Below are the code and all the weights of a small trained network. Each question names an input and a class and asks about switching units off, where a switched-off unit gives its printed mean instead of its output.

import numpy as np


def w(rows, s, z=0):
    codes = np.array(rows[::2]) - 128.0
    scale = np.full(codes.shape[1], s)
    scale[-1] = z or s
    return codes * scale


def f(y):
    return y / 2 * (1 + np.tanh(0.7978845608 * (y + 0.044715 * y**3)))


def log_softmax(a):
    a = a - a.max(-1, keepdims=True)
    return a - np.log(np.exp(a).sum(-1, keepdims=True))


def net(x, mask):
    res = np.array(x, float).reshape(1, 3) / 4 @ E
    y = f(res @ A[0][:, :-1].T + A[0][:, -1])
    res = res + np.where(mask, y, B[0][:, -1]) @ B[0][:, :-1]
    return log_softmax(res[-1] @ U[:, :-1].T + U[:, -1])


A, B = {}, {}
E = w([
[99,158,121,175,157,112,195,12,227],'x0',
[75,36,163,195,167,46,176,204,133],'x1',
[219,99,138,115,67,132,213,91,80],'x2',
],0.012)
A[0] = w([
[86,153,130,121,189,149,106,139,131,112],'n0',
[63,168,137,174,138,129,82,125,170,119],'n1',
[146,132,106,124,144,130,70,189,102,119],'n2',
[163,82,134,118,133,128,249,104,103,105],'n3',
[164,132,103,112,120,148,84,89,142,107],'n4',
[129,141,128,146,136,117,144,120,160,110],'n5',
[149,159,163,87,144,186,122,105,103,99],'n6',
[204,134,129,132,89,130,161,95,100,126],'n7',
[153,127,143,138,131,157,185,132,104,116],'n8',
[135,185,114,120,109,160,94,68,144,126],'n9',
[107,131,133,124,144,154,125,137,140,252],'n10',
[63,123,122,92,131,137,88,145,174,104],'n11',
[150,103,152,126,115,171,112,189,76,103],'n12',
[120,144,118,101,106,148,170,133,121,88],'n13',
[122,74,144,139,169,123,147,148,143,100],'n14',
[80,83,98,113,148,115,171,166,149,128],'n15',
[94,120,132,128,117,119,156,70,169,112],'n16',
[82,60,149,154,126,88,199,171,152,119],'n17',
[95,141,128,166,166,139,190,43,201,122],'n18',
[122,127,162,175,118,99,173,159,118,109],'n19',
[141,164,138,119,116,139,81,121,140,87],'n20',
],0.013)
B[0] = w([
[99,87,120,171,144,130,135,134,198,162],'n0',
[90,63,128,156,128,128,95,118,188,184],'n1',
[93,101,145,98,120,114,178,176,121,176],'n2',
[98,75,144,158,125,121,74,122,202,214],'n3',
[118,147,109,162,177,170,128,141,119,160],'n4',
[117,109,138,113,126,146,136,149,122,151],'n5',
[109,151,136,157,183,160,157,123,116,159],'n6',
[113,98,149,137,132,108,82,112,172,196],'n7',
[104,117,121,151,127,96,125,114,171,160],'n8',
[144,166,120,158,188,167,131,108,89,191],'n9',
[224,169,181,63,54,44,69,3,78,201],'n10',
[107,84,134,177,146,142,121,160,209,165],'n11',
[97,117,157,87,105,124,184,202,126,182],'n12',
[110,127,122,160,159,136,141,147,160,133],'n13',
[126,155,121,135,183,171,129,140,136,164],'n14',
[130,144,120,155,133,175,140,98,111,175],'n15',
[99,120,147,98,115,145,178,174,123,187],'n16',
[170,192,116,145,177,161,117,102,87,221],'n17',
[121,115,144,71,93,101,166,226,77,251],'n18',
[105,152,123,132,160,163,133,93,122,173],'n19',
[104,118,130,180,174,161,159,149,145,144],'n20',
],0.02)
U = w([
[65,114,185,1,136,124,242,240,47,85],'0',
[134,229,144,182,243,250,145,85,44,120],'1',
[68,39,171,179,155,99,58,102,228,83],'2',
[232,172,151,39,71,31,69,27,42,254],'3',
[151,170,10,132,90,125,163,127,85,81],'4',
],0.0091,0.0059)

Each question gives the input, the list of numbers given to net, and the class t.
The units are the neurons (one row each of A and B). Each row of codes is followed by its name. A weight is (code - 128) times the scale printed after its matrix; where a second scale follows, it is the last column's (A, B and U).
mask holds one flag per neuron, in row order. A switched-off neuron (its flag False) gives its mean, the last column of its row in B, instead of its output. The means were averaged over made-up inputs and are rounded, as every weight is.
A unit's drop is (log p(t) with every unit on - log p(t) with that unit switched off) / (log p(t) with every unit on - log p(t) with every unit switched off).
most important unit: the unit with the biggest drop
top k neurons: the k neurons with the biggest drops, biggest first
drop when u is switched off: that unit's drop, to one decimal
input [-6,-2,8], class 2: most important unit	n18
input [7,-5,8], class 2: top 3 neurons	n3, n7, n12
input [4,-6,7], class 2: top 2 neurons	n7, n3
input [4,4,-3], class 0: top 2 neurons	n18, n9
input [4,-1,5], class 2: top 4 neurons	n3, n7, n12, n2
input [5,-5,-2], class 0: top 4 neurons	n18, n17, n16, n15
input [8,8,-5], class 0: top 2 neurons	n18, n16
input [-4,-6,-6], class 1: top 4 neurons	n3, n9, n18, n7
input [3,2,4], class 2: top 3 neurons	n3, n10, n12
input [-6,7,-5], class 1: top 2 neurons	n18, n17
input [3,0,0], class 3: top 2 neurons	n12, n2
input [4,8,0], class 1: drop when n17 is switched off	0.1
input [-4,3,6], class 2: drop when n18 is switched off	0.6
input [-3,4,7], class 2: drop when n5 is switched off	0.0
input [2,2,5], class 2: most important unit	n3
